Below is a small trained network, with its code and all its weights. Each question gives an input and a class and asks what happens when units are switched off, that is, made to give their printed mean instead of their output.

import numpy as np


def w(rows, s, z=0):
    codes = np.array(rows[::2]) - 128.0
    scale = np.full(codes.shape[1], s)
    scale[-1] = z or s
    return codes * scale


def norm(h):
    return h / np.sqrt((h * h).mean(-1, keepdims=True) + 1e-5)


def f(y):
    return y / 2 * (1 + np.tanh(0.7978845608 * (y + 0.044715 * y**3)))


def log_softmax(a):
    a = a - a.max(-1, keepdims=True)
    return a - np.log(np.exp(a).sum(-1, keepdims=True))


def net(x, mask):
    res = np.array(x, float).reshape(1, 5) / 4 @ E
    u = 0
    for l in range(3):
        y = f(norm(res) @ A[l][:, :-1].T + A[l][:, -1])
        res = res + np.where(mask[u : u + 7], y, B[l][:, -1]) @ B[l][:, :-1]
        u += 7
    return log_softmax(norm(res)[-1] @ U[:, :-1].T + U[:, -1])


A, B = {}, {}
E = w([
[193,190,133,201,159,42,80],'x0',
[162,181,147,53,165,171,207],'x1',
[176,132,213,141,165,159,38],'x2',
[3,110,183,96,130,84,83],'x3',
[175,76,71,133,174,57,83],'x4',
],0.00052)
A[0] = w([
[161,166,175,163,161,131,49,115],'L0N1',
[56,110,31,137,48,111,208,84],'L0N2',
[232,109,62,132,151,124,144,126],'L0N3',
[215,109,174,59,212,218,104,1],'L0N4',
[104,132,94,92,76,183,144,78],'L0N5',
[205,150,184,189,180,140,8,62],'L0N6',
[98,102,96,75,160,52,116,163],'L0N7',
],0.0018,0.00082)
B[0] = w([
[82,89,90,57,65,147,143,200],'L0N1',
[128,111,149,194,57,93,33,210],'L0N2',
[112,186,76,153,175,164,176,249],'L0N3',
[53,176,63,149,86,44,50,127],'L0N4',
[167,118,156,135,126,146,79,105],'L0N5',
[5,126,127,89,11,120,113,253],'L0N6',
[172,151,159,127,101,149,120,221],'L0N7',
],0.0016,0.00034)
A[1] = w([
[92,62,156,75,124,177,91,11],'L1N1',
[181,127,159,141,159,143,104,184],'L1N2',
[131,92,112,114,102,200,162,91],'L1N3',
[110,124,175,186,146,100,175,13],'L1N4',
[110,47,94,97,73,147,193,170],'L1N5',
[144,157,155,121,143,17,6,154],'L1N6',
[30,80,190,172,41,90,26,3],'L1N7',
],0.0018,0.00035)
B[1] = w([
[186,119,164,58,169,103,149,138],'L1N1',
[73,110,97,71,86,129,131,135],'L1N2',
[152,92,178,135,113,120,84,132],'L1N3',
[97,128,102,184,136,113,145,107],'L1N4',
[168,136,196,179,64,133,61,148],'L1N5',
[37,67,122,125,22,158,67,198],'L1N6',
[174,155,2,105,129,76,216,254],'L1N7',
],0.0016,0.00089)
A[2] = w([
[138,159,109,197,81,116,176,1],'L2N1',
[195,199,30,164,251,96,190,57],'L2N2',
[74,231,206,68,165,146,176,85],'L2N3',
[155,115,49,205,81,153,138,88],'L2N4',
[183,63,31,183,99,155,112,42],'L2N5',
[94,93,56,181,79,16,59,103],'L2N6',
[30,96,164,53,115,95,141,49],'L2N7',
],0.0023,0.00059)
B[2] = w([
[77,94,112,127,217,138,66,142],'L2N1',
[168,116,58,3,150,113,203,181],'L2N2',
[131,193,146,222,122,226,58,157],'L2N3',
[135,170,162,87,151,177,80,186],'L2N4',
[127,207,205,174,163,164,138,181],'L2N5',
[63,192,101,61,46,139,111,254],'L2N6',
[170,166,111,147,210,108,98,162],'L2N7',
],0.0021,0.0014)
U = w([
[147,43,151,113,178,24,122,70],'0',
[188,2,195,153,93,124,169,108],'1',
[113,86,81,204,175,45,181,2],'2',
[168,198,218,217,137,243,93,185],'3',
[110,99,159,103,212,59,63,81],'4',
[16,184,49,62,5,39,54,192],'5',
[223,173,11,29,217,128,250,157],'6',
[83,117,122,215,170,78,163,51],'7',
],0.006)

Each question gives the input, the list of numbers given to net, and the class t.
The units are the neurons (one row each of A and B). Each row of codes is followed by its name. A weight is (code - 128) times the scale printed after its matrix; where a second scale follows, it is the last column's (A, B and U).
mask holds one flag per neuron, layer by layer. A switched-off neuron (its flag False) gives its mean, the last column of its row in B, instead of its output. The means were averaged over made-up inputs and are rounded, as every weight is.
A unit's drop is (log p(t) with every unit on - log p(t) with that unit switched off) / (log p(t) with every unit on - log p(t) with every unit switched off).
The circuit of an input: a set's keep is (log p(t) with only the set's units on - log p(t) with every unit switched off) / (log p(t) with every unit on - log p(t) with every unit switched off). Starting from the 12 units with the biggest drops (on a tie, the unit counted first), units are removed one at a time, each time the one whose removal leaves the highest keep (on an exact tie, the one counted first), for as long as the keep stays at least 0.8.
units of the circuit, in order: the units of the circuit, biggest drop first
top k neurons: the k neurons with the biggest drops, biggest first
k most important neurons of layer l: the k neurons of layer l with the biggest drops, biggest first
drop of u: that unit's drop, to one decimal
input [7,5,-7,6,-4], class 7: units of the circuit, in order -> [L1N7; L2N6; L0N6]
input [7,1,7,-4,7], class 5: units of the circuit, in order -> [L0N6; L1N6]
input [-4,4,-4,5,-2], class 3: top neuron -> [L2N3]
input [2,8,-4,6,-3], class 3: top 2 neurons -> [L2N3; L1N7]
input [7,5,6,5,-1], class 5: 2 most important neurons of layer 1 -> [L1N6; L1N7]
input [1,4,5,-2,2], class 5: top 2 neurons -> [L0N4; L0N6]
input [-4,-3,4,-6,4], class 3: top 4 neurons -> [L1N7; L2N5; L0N6; L0N3]
input [7,-2,-1,0,8], class 5: top 2 neurons -> [L1N6; L2N6]
input [-6,-1,0,-1,5], class 1: top 2 neurons -> [L2N3; L1N7]
input [-6,-4,5,-3,-2], class 1: top 3 neurons -> [L1N1; L2N3; L2N6]
input [-6,0,0,-3,-2], class 1: 2 most important neurons of layer 1 -> [L1N3; L1N1]
input [-3,-2,-8,-1,-4], class 3: 2 most important neurons of layer 0 -> [L0N4; L0N6]
input [4,1,2,6,-5], class 3: top 4 neurons -> [L2N3; L0N2; L0N4; L2N6]
input [-4,-3,-1,-6,0], class 3: units of the circuit, in order -> [L2N5]
input [-1,5,-5,3,0], class 3: top 2 neurons -> [L1N7; L2N3]
input [5,7,0,3,4], class 3: top 2 neurons -> [L2N3; L1N7]
input [-7,-6,2,-3,-8], class 1: top 2 neurons -> [L2N6; L0N3]
input [-8,-4,-1,2,-7], class 1: 2 most important neurons of layer 0 -> [L0N3; L0N2]
input [0,-7,-6,-7,-6], class 3: 3 most important neurons of layer 0 -> [L0N4; L0N2; L0N6]
input [0,8,-1,4,-3], class 3: units of the circuit, in order -> [L2N3]
input [6,7,8,0,6], class 5: 2 most important neurons of layer 0 -> [L0N4; L0N6]
input [-7,5,-7,-2,-3], class 3: 2 most important neurons of layer 1 -> [L1N7; L1N5]
input [-3,-1,7,0,6], class 5: drop of L0N4 -> 0.2
input [7,1,8,2,-5], class 5: drop of L0N6 -> 0.4
input [-5,0,2,5,2], class 0: drop of L2N2 -> 0.2
